Here is a tiny trained network, its code and every weight. The questions are about switching its units off for an input and a target symbol, where a switched-off unit gives its printed mean instead of its output.

import numpy as np


def w(rows, s, z=0):
    codes = np.array(rows[::2]) - 128.0
    scale = np.full(codes.shape[1], s)
    scale[-1] = z or s
    return codes * scale


def softmax(a):
    e = np.exp(a - a.max(-1, keepdims=True))
    return e / e.sum(-1, keepdims=True)


def log_softmax(a):
    a = a - a.max(-1, keepdims=True)
    return a - np.log(np.exp(a).sum(-1, keepdims=True))


def net(x, mask):
    ids = ['αγδεζηλμσφ'.index(c) for c in x.split()]
    T = len(ids)
    res = E[ids] + P[:T]
    u = 0
    for l in range(3):
        r = res
        for j in range(2):
            rows = slice(2 * j, 2 * j + 2)
            q, k, v = (r @ M[l][rows].T for M in (Q, K, V))
            z = softmax(np.where(np.tri(T) > 0, q @ k.T / 2**0.5, -1e9)) @ v
            o = O[l][rows]
            res = res + np.where(mask[u + j], z, o[:, -1]) @ o[:, :-1]
        u += 2
    return log_softmax(res[-1] @ U[:, :-1].T + U[:, -1])


Q, K, V, O = {}, {}, {}, {}
E = w([
[133,160,202,144,52,128,152,80,159],'α',
[58,149,193,87,105,62,159,102,143],'γ',
[172,121,149,95,90,167,140,65,120],'δ',
[76,152,123,158,56,108,157,108,125],'ε',
[108,59,224,227,172,141,75,27,69],'ζ',
[103,145,159,7,99,51,96,117,85],'η',
[110,68,170,105,100,155,132,75,92],'λ',
[109,174,73,69,42,89,160,161,99],'μ',
[47,146,86,75,131,53,99,127,67],'σ',
[116,122,58,135,100,136,102,95,53],'φ',
],0.019)
P = w([
[143,131,109,99,101,105,138,94,168],'0',
[171,75,90,127,131,127,120,195,187],'1',
[161,92,115,121,125,90,166,143,159],'2',
[119,196,140,121,99,179,87,173,116],'3',
[124,150,116,99,111,140,52,123,168],'4',
[192,65,121,153,130,65,158,159,167],'5',
[182,153,141,164,115,123,175,147,72],'6',
[97,184,162,104,94,167,72,109,134],'7',
[105,174,157,110,102,118,135,61,127],'8',
[217,129,104,209,122,83,183,106,56],'9',
[200,70,123,139,120,43,158,86,190],'10',
[4,149,165,104,106,97,93,105,130],'11',
],0.017)
Q[0] = w([
[255,176,152,129,228,103,252,189,18],'L0H0',
[175,76,65,118,126,38,171,41,169],'L0H0',
[102,129,127,149,113,128,90,114,161],'L0H1',
[129,53,132,80,29,108,89,100,67],'L0H1',
],0.0097)
K[0] = w([
[86,140,106,104,119,172,57,120,206],'L0H0',
[63,202,168,107,81,167,172,34,6],'L0H0',
[148,121,140,131,119,124,124,160,101],'L0H1',
[137,128,151,149,155,111,99,114,145],'L0H1',
],0.018)
V[0] = w([
[10,119,105,187,121,102,159,136,124],'L0H0',
[90,185,211,108,119,75,122,140,137],'L0H0',
[133,164,131,188,215,149,137,125,124],'L0H1',
[138,163,108,102,178,153,171,144,168],'L0H1',
],0.012)
O[0] = w([
[110,175,134,138,240,162,215,188,132,92],'L0H0',
[11,144,148,158,104,114,118,167,155,214],'L0H0',
[109,164,191,139,99,96,103,188,109,87],'L0H1',
[160,97,132,58,84,164,71,154,198,5],'L0H1',
],0.012)
Q[1] = w([
[138,210,103,78,113,254,98,115,120],'L1H0',
[89,112,141,156,107,122,29,150,186],'L1H0',
[179,113,134,109,62,117,223,246,151],'L1H1',
[57,27,34,105,88,145,186,96,69],'L1H1',
],0.0051)
K[1] = w([
[142,8,44,128,142,130,119,195,206],'L1H0',
[167,93,193,63,115,121,127,177,200],'L1H0',
[133,209,46,154,98,129,165,36,237],'L1H1',
[128,38,252,197,194,89,118,56,75],'L1H1',
],0.0042)
V[1] = w([
[140,244,63,180,87,133,101,115,107],'L1H0',
[140,109,114,119,150,128,113,143,178],'L1H0',
[143,155,101,117,120,140,112,165,146],'L1H1',
[132,138,117,176,142,123,114,117,118],'L1H1',
],0.011)
O[1] = w([
[163,74,245,1,126,94,145,102,85,194],'L1H0',
[166,98,58,152,199,171,190,125,154,20],'L1H0',
[99,73,153,42,92,126,154,93,62,6],'L1H1',
[155,149,85,131,178,159,193,93,134,176],'L1H1',
],0.0098,0.013)
Q[2] = w([
[232,170,151,149,179,84,61,131,162],'L2H0',
[194,230,162,217,101,2,98,76,88],'L2H0',
[135,215,126,112,132,220,52,134,107],'L2H1',
[89,171,120,86,158,134,115,61,132],'L2H1',
],0.0086)
K[2] = w([
[127,21,180,180,107,193,145,134,66],'L2H0',
[137,102,226,205,212,138,10,109,96],'L2H0',
[166,2,132,151,146,78,131,220,191],'L2H1',
[151,124,140,188,91,56,177,151,69],'L2H1',
],0.0083)
V[2] = w([
[122,178,57,51,93,73,165,140,158],'L2H0',
[124,105,174,192,174,211,120,69,183],'L2H0',
[167,137,206,158,27,160,234,116,221],'L2H1',
[89,133,237,152,253,195,4,7,158],'L2H1',
],0.0074)
O[2] = w([
[112,125,202,160,200,138,80,136,124,5],'L2H0',
[89,44,72,151,174,146,186,199,89,240],'L2H0',
[111,22,122,97,159,49,118,246,152,122],'L2H1',
[101,72,133,97,101,211,138,115,134,183],'L2H1',
],0.012,0.014)
U = w([
[77,182,170,105,196,180,90,193,108,100],'α',
[120,230,157,68,223,182,167,87,101,105],'γ',
[148,99,3,76,186,97,174,42,115,178],'δ',
[216,121,124,35,202,122,152,12,81,104],'ε',
[91,165,126,145,69,117,19,69,130,89],'ζ',
[216,49,84,91,98,75,45,47,99,3],'η',
[241,163,160,141,188,20,137,105,128,161],'λ',
[152,140,182,75,249,143,138,150,89,188],'μ',
[145,133,125,59,133,158,139,127,63,153],'σ',
[117,50,208,103,154,117,39,162,3,183],'φ',
],0.0036,0.0039)

Each question gives the input, a string of symbols that net reads in full, and the target symbol t.
The units are the heads (2 rows each of Q, K, V and O). Each row of codes is followed by its name. A weight is (code - 128) times the scale printed after its matrix; where a second scale follows, it is the last column's (O and U).
mask holds one flag per head, layer by layer. A switched-off head (its flag False) gives its mean, the last column of its rows in O, instead of its output. The means were averaged over made-up inputs and are rounded, as every weight is.
A unit's drop is (log p(t) with every unit on - log p(t) with that unit switched off) / (log p(t) with every unit on - log p(t) with every unit switched off).
The circuit of an input: a set's keep is (log p(t) with only the set's units on - log p(t) with every unit switched off) / (log p(t) with every unit on - log p(t) with every unit switched off). Starting from all 6 units, units are removed one at a time, each time the one whose removal leaves the highest keep (on an exact tie, the one counted first), for as long as the keep stays at least 0.8.
circuit, biggest first: the units of the circuit, biggest drop first
most important unit: the unit with the biggest drop
which heads matter: for each layer, one digit per head in row order, 1 if its drop is at least 0.15 and else 0, layers parted by /
input σ η ζ η η ζ, target ζ: most important unit	L0H0
input η η η η φ, target ζ: which heads matter	10 / 01 / 10
input σ η η, target γ: circuit, biggest first	(L0H0; L2H1)
input μ λ α σ, target δ: circuit, biggest first	(L0H1; L1H0)
input φ φ η, target ε: which heads matter	10 / 00 / 10
input γ η σ φ, target ζ: which heads matter	10 / 01 / 11
input η ε ζ σ η η γ η φ α ζ, target ε: circuit, biggest first	(L1H0; L0H0; L2H1)
input γ α η λ φ η σ η φ μ η λ, target λ: circuit, biggest first	(L2H1; L0H0)
input η λ η η η, target ζ: circuit, biggest first	(L2H0; L0H0)
input φ γ δ ε, target α: circuit, biggest first	(L2H0; L0H0; L1H0; L0H1)
input λ α η η σ δ λ η λ α, target ζ: circuit, biggest first	(L0H0; L2H0)
input η η η α λ α, target φ: which heads matter	10 / 01 / 11
input η δ λ η α η η δ η μ γ ζ, target δ: circuit, biggest first	(L2H0; L1H1)
input σ μ ε δ φ μ, target η: circuit, biggest first	(L0H0)
input σ λ ζ η, target δ: which heads matter	10 / 10 / 10
input ε η γ η η ε ε λ, target μ: which heads matter	11 / 00 / 11
input λ λ σ ζ η ζ η ζ ε δ λ η, target η: which heads matter	11 / 10 / 10
input η σ η φ η λ η η η μ γ, target ζ: circuit, biggest first	(L0H0; L2H0)
input η α η μ η η, target λ: which heads matter	00 / 00 / 11
input η α η ζ η γ η, target φ: circuit, biggest first	(L0H1; L1H0)
input μ η η γ η λ, target α: circuit, biggest first	(L0H0)
input η η η φ μ, target ζ: which heads matter	10 / 01 / 10
input γ λ λ, target α: which heads matter	10 / 10 / 10
input γ λ ζ, target δ: which heads matter	00 / 11 / 10
input η η λ λ η, target δ: circuit, biggest first	(L0H1; L1H0)
